Below is a small trained network, with its code and all its weights. Each question gives an input and a class and asks what happens when units are switched off, that is, made to give their printed mean instead of their output.

import numpy as np


def w(rows, s, z=0):
    codes = np.array(rows[::2]) - 128.0
    scale = np.full(codes.shape[1], s)
    scale[-1] = z or s
    return codes * scale


def norm(h):
    return h / np.sqrt((h * h).mean(-1, keepdims=True) + 1e-5)


def f(y):
    return np.maximum(y, 0)


def log_softmax(a):
    a = a - a.max(-1, keepdims=True)
    return a - np.log(np.exp(a).sum(-1, keepdims=True))


def net(x, mask):
    res = np.array(x, float).reshape(1, 5) / 4 @ E
    u = 0
    for l in range(2):
        y = f(norm(res) @ A[l][:, :-1].T + A[l][:, -1])
        res = res + np.where(mask[u : u + 16], y, B[l][:, -1]) @ B[l][:, :-1]
        u += 16
    return log_softmax(norm(res)[-1] @ U[:, :-1].T + U[:, -1])


A, B = {}, {}
E = w([
[195,109,29,220],'x0',
[128,34,68,96],'x1',
[29,243,3,133],'x2',
[56,35,71,165],'x3',
[40,235,184,185],'x4',
],0.0053)
A[0] = w([
[179,190,115,56,86],'0.n0',
[89,100,133,78,11],'0.n1',
[162,58,89,165,222],'0.n2',
[128,150,146,96,74],'0.n3',
[140,140,149,165,69],'0.n4',
[91,115,106,88,117],'0.n5',
[160,75,253,90,169],'0.n6',
[179,171,126,83,125],'0.n7',
[149,105,196,81,35],'0.n8',
[109,95,118,104,44],'0.n9',
[179,84,150,201,165],'0.n10',
[134,124,128,123,64],'0.n11',
[193,158,61,71,5],'0.n12',
[117,152,165,107,37],'0.n13',
[125,136,50,43,135],'0.n14',
[195,88,124,120,188],'0.n15',
],0.016,0.003)
B[0] = w([
[108,94,218,162,172],'0.n0',
[82,91,138,116,150],'0.n1',
[175,154,77,42,208],'0.n2',
[95,143,137,141,148],'0.n3',
[148,127,103,152,145],'0.n4',
[121,85,146,101,158],'0.n5',
[231,58,191,37,247],'0.n6',
[128,74,169,130,167],'0.n7',
[198,86,118,68,182],'0.n8',
[103,99,114,105,145],'0.n9',
[196,95,112,93,195],'0.n10',
[119,128,126,127,129],'0.n11',
[158,90,152,251,160],'0.n12',
[117,172,98,131,152],'0.n13',
[109,98,142,199,182],'0.n14',
[188,143,177,98,197],'0.n15',
],0.027,0.011)
A[1] = w([
[131,129,222,126,216],'1.n0',
[157,105,132,35,103],'1.n1',
[244,73,44,187,199],'1.n2',
[65,3,44,68,218],'1.n3',
[151,135,58,109,90],'1.n4',
[142,129,44,222,205],'1.n5',
[76,138,95,76,2],'1.n6',
[43,179,153,125,116],'1.n7',
[124,129,128,124,73],'1.n8',
[137,116,112,187,28],'1.n9',
[81,114,89,186,202],'1.n10',
[129,135,58,120,24],'1.n11',
[151,134,92,120,147],'1.n12',
[56,65,115,122,184],'1.n13',
[137,50,129,153,62],'1.n14',
[144,239,69,186,62],'1.n15',
],0.013,0.0029)
B[1] = w([
[191,250,100,60,213],'1.n0',
[137,84,201,105,242],'1.n1',
[70,106,234,41,255],'1.n2',
[254,72,13,129,212],'1.n3',
[176,159,165,111,155],'1.n4',
[90,54,205,78,173],'1.n5',
[146,123,211,158,135],'1.n6',
[89,211,176,71,155],'1.n7',
[125,117,129,136,128],'1.n8',
[101,87,185,124,143],'1.n9',
[151,97,174,128,168],'1.n10',
[158,135,147,92,139],'1.n11',
[156,142,149,115,155],'1.n12',
[233,179,160,146,168],'1.n13',
[109,72,55,126,176],'1.n14',
[49,54,38,24,150],'1.n15',
],0.018,0.0099)
U = w([
[92,250,169,123,108],'0',
[127,141,70,135,27],'1',
[170,69,8,185,115],'2',
[220,70,184,57,198],'3',
[120,158,70,190,2],'4',
[96,83,173,249,133],'5',
[94,136,61,177,4],'6',
[31,121,111,83,116],'7',
],0.018,0.0092)

Each question gives the input, the list of numbers given to net, and the class t.
The units are the neurons (one row each of A and B). Each row of codes is followed by its name. A weight is (code - 128) times the scale printed after its matrix; where a second scale follows, it is the last column's (A, B and U).
mask holds one flag per neuron, layer by layer. A switched-off neuron (its flag False) gives its mean, the last column of its row in B, instead of its output. The means were averaged over made-up inputs and are rounded, as every weight is.
A unit's drop is (log p(t) with every unit on - log p(t) with that unit switched off) / (log p(t) with every unit on - log p(t) with every unit switched off).
top k neurons: the k neurons with the biggest drops, biggest first
k most important neurons of layer l: the k neurons of layer l with the biggest drops, biggest first
drop when u is switched off: that unit's drop, to one decimal
input [-8,5,3,8,4], class 2: top neuron -> [1.n3]
input [6,-5,8,-8,6], class 0: top 2 neurons -> [0.n6, 0.n0]
input [6,-2,7,-4,1], class 5: top 2 neurons -> [0.n6, 0.n2]
input [6,0,8,-2,-4], class 5: 3 most important neurons of layer 0 -> [0.n6, 0.n12, 0.n14]
input [-3,-8,4,3,1], class 0: top 2 neurons -> [0.n6, 1.n7]
input [-4,0,2,6,1], class 2: top 3 neurons -> [1.n3, 0.n6, 1.n2]
input [4,-3,4,-4,0], class 5: top 2 neurons -> [0.n6, 0.n2]
input [-8,-3,3,5,4], class 0: 3 most important neurons of layer 0 -> [0.n6, 0.n10, 0.n8]
input [-8,8,4,6,-7], class 2: top 3 neurons -> [0.n6, 1.n3, 0.n14]
input [2,-6,6,-6,0], class 0: 2 most important neurons of layer 0 -> [0.n6, 0.n10]
input [-5,0,8,-1,8], class 0: 2 most important neurons of layer 0 -> [0.n6, 0.n2]
input [0,2,7,-1,-3], class 5: top 2 neurons -> [0.n6, 0.n14]
input [5,-5,2,-4,6], class 7: 2 most important neurons of layer 0 -> [0.n6, 0.n15]
input [8,-4,6,1,7], class 7: most important neuron of layer 1 -> [1.n15]
input [-5,5,4,-5,5], class 0: drop when 0.n6 is switched off -> 0.5
input [7,-6,6,-3,6], class 7: drop when 1.n15 is switched off -> 0.2
input [-6,4,6,-5,7], class 0: drop when 0.n6 is switched off -> 0.3
input [-3,0,8,-8,5], class 0: drop when 0.n6 is switched off -> 0.3
